Here is a tiny trained network, its code and every weight. The questions are about switching its units off for an input and a target symbol, where a switched-off unit gives its printed mean instead of its output.

import numpy as np


def w(rows, s, z=0):
    codes = np.array(rows[::2]) - 128.0
    scale = np.full(codes.shape[1], s)
    scale[-1] = z or s
    return codes * scale


def f(y):
    return np.maximum(y, 0)


def softmax(a):
    e = np.exp(a - a.max(-1, keepdims=True))
    return e / e.sum(-1, keepdims=True)


def log_softmax(a):
    a = a - a.max(-1, keepdims=True)
    return a - np.log(np.exp(a).sum(-1, keepdims=True))


def net(x, mask):
    ids = ['ΛΠΣαδεηθμξφψω'.index(c) for c in x.split()]
    T = len(ids)
    res = E[ids] + P[:T]
    u = 0
    for l in range(2):
        q, k, v = (res @ M[l].T for M in (Q, K, V))
        z = softmax(np.where(np.tri(T) > 0, q @ k.T / 4**0.5, -1e9)) @ v
        res = res + np.where(mask[u], z, O[l][:, -1]) @ O[l][:, :-1]
        u += 1
        y = f(res @ A[l][:, :-1].T + A[l][:, -1])
        res = res + np.where(mask[u : u + 4], y, B[l][:, -1]) @ B[l][:, :-1]
        u += 4
    return log_softmax(res[-1] @ U[:, :-1].T + U[:, -1])


Q, K, V, O, A, B = {}, {}, {}, {}, {}, {}
E = w([
[209,142,109,98],'Λ',
[57,187,176,133],'Π',
[177,146,169,166],'Σ',
[150,124,160,161],'α',
[112,124,96,138],'δ',
[117,134,102,247],'ε',
[159,151,123,145],'η',
[92,136,69,81],'θ',
[149,102,185,166],'μ',
[127,253,102,154],'ξ',
[147,108,179,94],'φ',
[150,119,155,153],'ψ',
[147,106,182,155],'ω',
],0.02)
P = w([
[120,71,162,198],'0',
[125,76,178,135],'1',
[143,102,197,99],'2',
[154,136,197,69],'3',
[182,183,216,50],'4',
[177,220,221,25],'5',
[177,233,223,3],'6',
[152,178,204,37],'7',
],0.0039)
Q[0] = w([
[209,64,169,78],'L0H1',
[136,133,78,91],'L0H1',
[247,122,189,127],'L0H1',
[96,108,46,119],'L0H1',
],0.014)
K[0] = w([
[164,106,153,6],'L0H1',
[158,103,81,135],'L0H1',
[179,209,157,3],'L0H1',
[180,56,130,205],'L0H1',
],0.016)
V[0] = w([
[214,48,181,54],'L0H1',
[149,156,125,29],'L0H1',
[66,123,198,173],'L0H1',
[3,181,187,106],'L0H1',
],0.0067)
O[0] = w([
[93,2,86,79,255],'L0H1',
[203,102,17,51,95],'L0H1',
[65,194,199,88,242],'L0H1',
[179,216,200,35,116],'L0H1',
],0.0065,0.00099)
A[0] = w([
[170,81,98,73,7],'L0N1',
[255,105,182,210,122],'L0N2',
[39,131,71,130,116],'L0N3',
[181,167,132,149,121],'L0N4',
],0.0094,0.0018)
B[0] = w([
[152,50,121,208,190],'L0N1',
[2,140,71,94,254],'L0N2',
[145,169,139,85,155],'L0N3',
[154,115,75,128,178],'L0N4',
],0.0091,0.0068)
Q[1] = w([
[54,146,82,48],'L1H1',
[94,156,26,66],'L1H1',
[254,91,70,134],'L1H1',
[151,189,193,133],'L1H1',
],0.0094)
K[1] = w([
[177,150,133,2],'L1H1',
[168,140,114,95],'L1H1',
[31,108,101,182],'L1H1',
[147,146,175,154],'L1H1',
],0.01)
V[1] = w([
[175,74,90,91],'L1H1',
[226,178,120,122],'L1H1',
[106,91,141,11],'L1H1',
[116,165,21,2],'L1H1',
],0.0082)
O[1] = w([
[184,24,94,135,31],'L1H1',
[189,143,143,113,4],'L1H1',
[14,81,207,2,145],'L1H1',
[123,169,45,47,167],'L1H1',
],0.0065,0.0039)
A[1] = w([
[146,137,137,63,254],'L1N1',
[159,83,79,72,176],'L1N2',
[30,146,3,136,118],'L1N3',
[119,106,68,72,114],'L1N4',
],0.0069,0.0065)
B[1] = w([
[255,86,159,73,243],'L1N1',
[82,101,175,126,218],'L1N2',
[127,113,74,55,254],'L1N3',
[64,118,141,104,191],'L1N4',
],0.009,0.0075)
U = w([
[173,133,13,187,101],'Λ',
[74,122,238,172,2],'Π',
[89,134,79,33,110],'Σ',
[104,118,130,153,143],'α',
[105,131,164,179,113],'δ',
[23,174,37,153,87],'ε',
[245,191,33,132,165],'η',
[159,188,231,99,132],'θ',
[107,34,51,159,113],'μ',
[173,168,124,186,157],'ξ',
[205,111,165,212,174],'φ',
[92,94,198,165,129],'ψ',
[197,27,255,129,223],'ω',
],0.0072,0.0054)

Each question gives the input, a string of symbols that net reads in full, and the target symbol t.
The units are the heads (4 rows each of Q, K, V and O) and the neurons (one row each of A and B). Each row of codes is followed by its name. A weight is (code - 128) times the scale printed after its matrix; where a second scale follows, it is the last column's (O, A, B and U).
mask holds one flag per unit, layer by layer, with each layer's heads first. A switched-off unit (its flag False) gives its mean, the last column of its rows in O or B, instead of its output. The means were averaged over made-up inputs and are rounded, as every weight is.
A unit's drop is (log p(t) with every unit on - log p(t) with that unit switched off) / (log p(t) with every unit on - log p(t) with every unit switched off).
The circuit of an input: a set's keep is (log p(t) with only the set's units on - log p(t) with every unit switched off) / (log p(t) with every unit on - log p(t) with every unit switched off). Starting from all 10 units, units are removed one at a time, each time the one whose removal leaves the highest keep (on an exact tie, the one counted first), for as long as the keep stays at least 0.8.
units of the circuit, in order: the units of the circuit, biggest drop first
k most important neurons: the k neurons with the biggest drops, biggest first
k most important neurons of layer l: the k neurons of layer l with the biggest drops, biggest first
input θ ε θ θ μ α ε ω, target Σ: units of the circuit, in order => L0N2, L1H1, L0N1
input θ α α, target Σ: most important neuron of layer 0 => L0N2
input φ ε φ μ ω δ Λ Λ, target Λ: units of the circuit, in order => L0N1, L0H1, L1H1
input Π μ ω ψ, target θ: units of the circuit, in order => L0H1, L1H1
input η ξ η, target η: units of the circuit, in order => L1H1, L0H1, L0N4
input Σ Λ ω ω μ θ μ, target Σ: units of the circuit, in order => L0N2, L1H1, L0H1
input θ ω δ ε, target ε: units of the circuit, in order => L0N2, L0H1, L1N1
input θ ε φ, target φ: units of the circuit, in order => L0N2, L0H1, L1H1, L0N1
input Π μ ω φ Π μ Σ, target θ: 2 most important neurons of layer 1 => L1N3, L1N1
input μ Λ μ ω Λ α Σ, target μ: units of the circuit, in order => L0H1, L1H1
input ψ ω ξ ψ Σ, target η: 2 most important neurons => L0N2, L0N4
input φ θ θ μ ψ, target Σ: units of the circuit, in order => L1H1, L0N2, L0H1
input Π θ δ ψ, target Σ: units of the circuit, in order => L0N2, L1H1, L0N1, L0H1
input η δ α θ ω, target Σ: units of the circuit, in order => L0N2, L1H1, L0H1, L0N1
input δ ω θ θ ε ω Σ, target Σ: most important neuron of layer 0 => L0N2
input Σ ξ ψ, target η: 3 most important neurons of layer 0 => L0N2, L0N4, L0N1
input α θ ψ η, target Σ: 3 most important neurons of layer 0 => L0N1, L0N2, L0N3
input Π μ φ ω δ θ Λ, target μ: 2 most important neurons => L0N1, L0N2
input ψ Λ ω μ μ ε, target ε: 3 most important neurons => L0N2, L1N1, L1N3
input φ Π α μ, target θ: 2 most important neurons => L0N1, L0N2
input ε Π Σ Λ φ, target φ: 2 most important neurons => L0N2, L0N1
input ξ δ Λ Λ ω α, target μ: most important neuron => L0N1
